Below are the code and all the weights of a small trained network. Each question names an input and a class and asks about switching units off, where a switched-off unit gives its printed mean instead of its output.

import numpy as np


def w(rows, s, z=0):
    codes = np.array(rows[::2]) - 128.0
    scale = np.full(codes.shape[1], s)
    scale[-1] = z or s
    return codes * scale


def f(y):
    return y / 2 * (1 + np.tanh(0.7978845608 * (y + 0.044715 * y**3)))


def log_softmax(a):
    a = a - a.max(-1, keepdims=True)
    return a - np.log(np.exp(a).sum(-1, keepdims=True))


def net(x, mask):
    res = np.array(x, float).reshape(1, 7) / 4 @ E
    y = f(res @ A[0][:, :-1].T + A[0][:, -1])
    res = res + np.where(mask, y, B[0][:, -1]) @ B[0][:, :-1]
    return log_softmax(res[-1] @ U[:, :-1].T + U[:, -1])


A, B = {}, {}
E = w([
[84,120,123,140,98,142,145,109],'x0',
[19,108,244,106,182,128,150,147],'x1',
[55,134,42,137,213,169,46,75],'x2',
[94,129,114,137,146,73,155,167],'x3',
[96,134,192,255,140,96,139,63],'x4',
[24,103,102,141,95,84,186,122],'x5',
[136,136,132,130,116,143,107,125],'x6',
],0.0071)
A[0] = w([
[199,147,50,168,73,87,156,93,40],'neuron 0',
[184,101,207,86,35,114,156,70,32],'neuron 1',
[148,155,173,210,117,65,98,79,81],'neuron 2',
[93,109,254,79,173,128,155,142,9],'neuron 3',
[169,129,165,169,128,66,222,235,70],'neuron 4',
[162,75,158,219,167,117,154,80,3],'neuron 5',
[142,75,108,21,102,144,125,159,85],'neuron 6',
],0.0089,0.0039)
B[0] = w([
[83,10,223,57,183,177,114,191,230],'neuron 0',
[75,154,69,165,175,88,74,100,216],'neuron 1',
[110,149,129,66,53,88,192,128,201],'neuron 2',
[131,33,155,78,132,150,112,185,242],'neuron 3',
[155,161,92,168,148,143,81,65,254],'neuron 4',
[101,225,114,34,137,178,145,195,166],'neuron 5',
[74,209,153,133,86,124,184,137,211],'neuron 6',
],0.014,0.0052)
U = w([
[163,4,169,116,160,183,107,231,39],'0',
[160,232,120,74,65,150,207,187,37],'1',
[184,106,127,191,123,150,130,157,255],'2',
[175,97,122,158,132,140,136,134,222],'3',
[119,151,66,142,191,120,1,62,59],'4',
],0.0081,0.0092)

Each question gives the input, the list of numbers given to net, and the class t.
The units are the neurons (one row each of A and B). Each row of codes is followed by its name. A weight is (code - 128) times the scale printed after its matrix; where a second scale follows, it is the last column's (A, B and U).
mask holds one flag per neuron, in row order. A switched-off neuron (its flag False) gives its mean, the last column of its row in B, instead of its output. The means were averaged over made-up inputs and are rounded, as every weight is.
A unit's drop is (log p(t) with every unit on - log p(t) with that unit switched off) / (log p(t) with every unit on - log p(t) with every unit switched off).
The circuit of an input: a set's keep is (log p(t) with only the set's units on - log p(t) with every unit switched off) / (log p(t) with every unit on - log p(t) with every unit switched off). Starting from all 7 units, units are removed one at a time, each time the one whose removal leaves the highest keep (on an exact tie, the one counted first), for as long as the keep stays at least 0.8.
circuit, biggest first: the units of the circuit, biggest drop first
unit that matters most: the unit with the biggest drop
top k neurons: the k neurons with the biggest drops, biggest first
drop when u is switched off: that unit's drop, to one decimal
input [-1,2,-6,5,0,-1,0], class 4: circuit, biggest first	(neuron 4; neuron 1)
input [-5,-3,3,2,-5,-5,4], class 1: top 4 neurons	(neuron 6; neuron 4; neuron 1; neuron 3)
input [0,2,2,-3,7,4,-6], class 1: unit that matters most	neuron 5
input [-5,-6,-8,-7,5,5,1], class 4: top 3 neurons	(neuron 1; neuron 4; neuron 3)
input [-5,-1,-6,-3,-4,0,-3], class 4: circuit, biggest first	(neuron 1; neuron 4)
input [8,6,4,-4,-8,-8,-7], class 1: top 2 neurons	(neuron 6; neuron 0)
input [3,5,8,-8,-6,-2,6], class 2: top 4 neurons	(neuron 1; neuron 4; neuron 6; neuron 5)
input [-8,-6,3,4,-4,-2,2], class 0: top 2 neurons	(neuron 0; neuron 4)
input [7,-8,-8,7,-5,-8,-6], class 0: top 2 neurons	(neuron 0; neuron 2)
input [6,8,3,-6,8,-8,-1], class 0: top 2 neurons	(neuron 3; neuron 6)
input [0,-7,7,-3,6,-6,6], class 0: top 4 neurons	(neuron 0; neuron 4; neuron 1; neuron 6)
input [3,-7,7,-5,-3,-3,0], class 0: top 3 neurons	(neuron 0; neuron 4; neuron 1)
input [6,4,-7,3,-6,-3,5], class 4: top 4 neurons	(neuron 1; neuron 4; neuron 2; neuron 0)
input [-3,-4,4,1,5,-3,5], class 1: unit that matters most	neuron 2
input [2,-2,3,-2,6,8,-3], class 1: top 2 neurons	(neuron 5; neuron 2)
input [-7,-6,-4,5,6,1,3], class 0: top 2 neurons	(neuron 0; neuron 6)
input [3,-8,8,5,2,8,6], class 0: top 3 neurons	(neuron 0; neuron 4; neuron 1)
input [4,-8,-4,6,-4,-2,-5], class 0: drop when neuron 0 is switched off	2.0
input [-4,-8,1,-5,-1,-7,-1], class 0: drop when neuron 0 is switched off	0.9
input [-8,6,-6,-4,-8,2,4], class 1: top neuron	(neuron 6)
input [-3,-5,3,2,-8,7,3], class 1: drop when neuron 6 is switched off	1.2
input [6,-3,4,-1,-5,-6,-5], class 1: drop when neuron 0 is switched off	0.2
